Here is a tiny trained network, its code and every weight. The questions are about switching its units off for an input and a target symbol, where a switched-off unit gives its printed mean instead of its output.

import numpy as np


def w(rows, s, z=0):
    codes = np.array(rows[::2]) - 128.0
    scale = np.full(codes.shape[1], s)
    scale[-1] = z or s
    return codes * scale


def f(y):
    return y / 2 * (1 + np.tanh(0.7978845608 * (y + 0.044715 * y**3)))


def softmax(a):
    e = np.exp(a - a.max(-1, keepdims=True))
    return e / e.sum(-1, keepdims=True)


def log_softmax(a):
    a = a - a.max(-1, keepdims=True)
    return a - np.log(np.exp(a).sum(-1, keepdims=True))


def net(x, mask):
    ids = ['αδζθλμτφ'.index(c) for c in x.split()]
    T = len(ids)
    res = E[ids] + P[:T]
    u = 0
    for l in range(2):
        r = res
        for j in range(3):
            rows = slice(2 * j, 2 * j + 2)
            q, k, v = (r @ M[l][rows].T for M in (Q, K, V))
            z = softmax(np.where(np.tri(T) > 0, q @ k.T / 2**0.5, -1e9)) @ v
            o = O[l][rows]
            res = res + np.where(mask[u + j], z, o[:, -1]) @ o[:, :-1]
        u += 3
        y = f(res @ A[l][:, :-1].T + A[l][:, -1])
        res = res + np.where(mask[u : u + 4], y, B[l][:, -1]) @ B[l][:, :-1]
        u += 4
    return log_softmax(res[-1] @ U[:, :-1].T + U[:, -1])


Q, K, V, O, A, B = {}, {}, {}, {}, {}, {}
E = w([
[57,166,202],'α',
[197,69,165],'δ',
[181,207,118],'ζ',
[124,143,48],'θ',
[96,215,101],'λ',
[223,115,150],'μ',
[44,5,183],'τ',
[197,88,81],'φ',
],0.011)
P = w([
[88,18,3],'0',
[73,104,33],'1',
[100,106,89],'2',
[102,110,115],'3',
[118,127,136],'4',
[130,127,167],'5',
[130,125,179],'6',
[130,135,200],'7',
[136,155,205],'8',
[131,158,203],'9',
[153,139,216],'10',
[156,141,219],'11',
],0.0025)
Q[0] = w([
[199,170,2],'0.h1',
[210,143,24],'0.h1',
[123,218,153],'0.h2',
[107,227,173],'0.h2',
[133,126,121],'0.h3',
[146,129,109],'0.h3',
],0.0099)
K[0] = w([
[209,226,127],'0.h1',
[199,175,117],'0.h1',
[3,62,209],'0.h2',
[15,1,205],'0.h2',
[117,122,131],'0.h3',
[100,99,139],'0.h3',
],0.008)
V[0] = w([
[215,183,169],'0.h1',
[74,62,154],'0.h1',
[161,106,42],'0.h2',
[207,235,1],'0.h2',
[149,151,152],'0.h3',
[157,175,131],'0.h3',
],0.0041)
O[0] = w([
[255,141,126,142],'0.h1',
[50,127,197,63],'0.h1',
[120,88,67,216],'0.h2',
[68,17,85,254],'0.h2',
[149,125,167,114],'0.h3',
[118,123,177,156],'0.h3',
],0.0047,0.00062)
A[0] = w([
[223,33,124,215],'0.n1',
[36,152,128,254],'0.n2',
[86,190,183,218],'0.n3',
[160,2,177,217],'0.n4',
],0.009,0.0047)
B[0] = w([
[115,239,120,253],'0.n1',
[154,1,163,234],'0.n2',
[224,81,195,211],'0.n3',
[56,217,177,228],'0.n4',
],0.0077,0.0043)
Q[1] = w([
[71,152,116],'1.h1',
[128,130,130],'1.h1',
[139,148,254],'1.h2',
[150,137,219],'1.h2',
[74,122,90],'1.h3',
[178,150,181],'1.h3',
],0.018)
K[1] = w([
[151,157,63],'1.h1',
[128,126,125],'1.h1',
[108,136,251],'1.h2',
[115,120,215],'1.h2',
[137,182,109],'1.h3',
[123,84,162],'1.h3',
],0.018)
V[1] = w([
[83,81,159],'1.h1',
[124,101,206],'1.h1',
[32,38,123],'1.h2',
[14,254,92],'1.h2',
[81,109,49],'1.h3',
[52,158,153],'1.h3',
],0.0077)
O[1] = w([
[52,131,126,152],'1.h1',
[86,204,153,176],'1.h1',
[168,219,253,220],'1.h2',
[51,225,30,3],'1.h2',
[114,163,23,60],'1.h3',
[83,198,181,144],'1.h3',
],0.0065,0.0046)
A[1] = w([
[64,133,111,223],'1.n1',
[114,48,146,2],'1.n2',
[118,10,68,202],'1.n3',
[201,149,62,126],'1.n4',
],0.013,0.0042)
B[1] = w([
[11,109,125,215],'1.n1',
[139,201,46,244],'1.n2',
[67,61,105,217],'1.n3',
[254,139,56,255],'1.n4',
],0.0094,0.0033)
U = w([
[131,231,51,121],'α',
[227,40,190,144],'δ',
[104,126,116,97],'ζ',
[57,5,95,253],'θ',
[13,173,103,105],'λ',
[253,114,63,94],'μ',
[122,242,147,76],'τ',
[15,104,172,108],'φ',
],0.0058)

Each question gives the input, a string of symbols that net reads in full, and the target symbol t.
The units are the heads (2 rows each of Q, K, V and O) and the neurons (one row each of A and B). Each row of codes is followed by its name. A weight is (code - 128) times the scale printed after its matrix; where a second scale follows, it is the last column's (O, A, B and U).
mask holds one flag per unit, layer by layer, with each layer's heads first. A switched-off unit (its flag False) gives its mean, the last column of its rows in O or B, instead of its output. The means were averaged over made-up inputs and are rounded, as every weight is.
A unit's drop is (log p(t) with every unit on - log p(t) with that unit switched off) / (log p(t) with every unit on - log p(t) with every unit switched off).
The circuit of an input: a set's keep is (log p(t) with only the set's units on - log p(t) with every unit switched off) / (log p(t) with every unit on - log p(t) with every unit switched off). Starting from the 12 units with the biggest drops (on a tie, the unit counted first), units are removed one at a time, each time the one whose removal leaves the highest keep (on an exact tie, the one counted first), for as long as the keep stays at least 0.8.
circuit, biggest first: the units of the circuit, biggest drop first
most important unit: the unit with the biggest drop
top k neurons: the k neurons with the biggest drops, biggest first
k most important neurons of layer l: the k neurons of layer l with the biggest drops, biggest first
drop when u is switched off: that unit's drop, to one decimal
input τ θ δ, target τ: circuit, biggest first -> 0.n4, 1.h2
input θ θ τ, target φ: circuit, biggest first -> 0.n4, 1.h2, 0.h1, 0.n2
input ζ μ δ, target λ: most important neuron of layer 0 -> 0.n4
input θ δ α θ α μ α ζ λ, target δ: circuit, biggest first -> 0.n3, 1.h2, 0.n2, 0.n1
input φ θ ζ δ λ μ μ δ δ α, target δ: circuit, biggest first -> 0.n3, 1.h2, 0.n2
input δ ζ μ, target α: circuit, biggest first -> 1.h2, 0.n1, 0.n4, 0.n2
input θ α μ λ ζ, target δ: top 3 neurons -> 0.n3, 0.n2, 0.n1
input φ θ ζ θ λ μ φ λ μ, target α: top 4 neurons -> 0.n1, 0.n4, 0.n2, 1.n4
input ζ α θ, target θ: 3 most important neurons of layer 0 -> 0.n4, 0.n1, 0.n2
input α θ θ α, target δ: top 2 neurons -> 0.n3, 0.n2
input φ μ φ θ δ, target λ: top 2 neurons -> 0.n4, 1.n1
input ζ δ φ, target α: 3 most important neurons of layer 0 -> 0.n1, 0.n2, 0.n3
input δ ζ ζ λ, target θ: top 4 neurons -> 1.n3, 0.n1, 0.n4, 0.n2
input ζ μ λ φ ζ ζ θ ζ θ θ θ, target θ: top 2 neurons -> 1.n3, 1.n2
input α δ θ ζ θ ζ, target δ: most important unit -> 0.n3
input θ μ δ τ, target φ: top 2 neurons -> 0.n4, 1.n4
input θ λ τ δ δ λ θ θ φ ζ, target τ: top 2 neurons -> 0.n4, 0.n2
input μ ζ λ, target θ: drop when 0.n3 is switched off -> 0.0
input θ θ α ζ φ θ λ, target δ: drop when 1.n2 is switched off -> -0.1
input τ φ ζ λ θ τ ζ θ ζ λ, target τ: drop when 0.n1 is switched off -> -0.1
input α ζ φ μ θ φ θ α τ φ τ ζ, target τ: drop when 0.h1 is switched off -> 0.6
input θ θ α δ θ δ φ, target α: most important neuron of layer 1 -> 1.n3
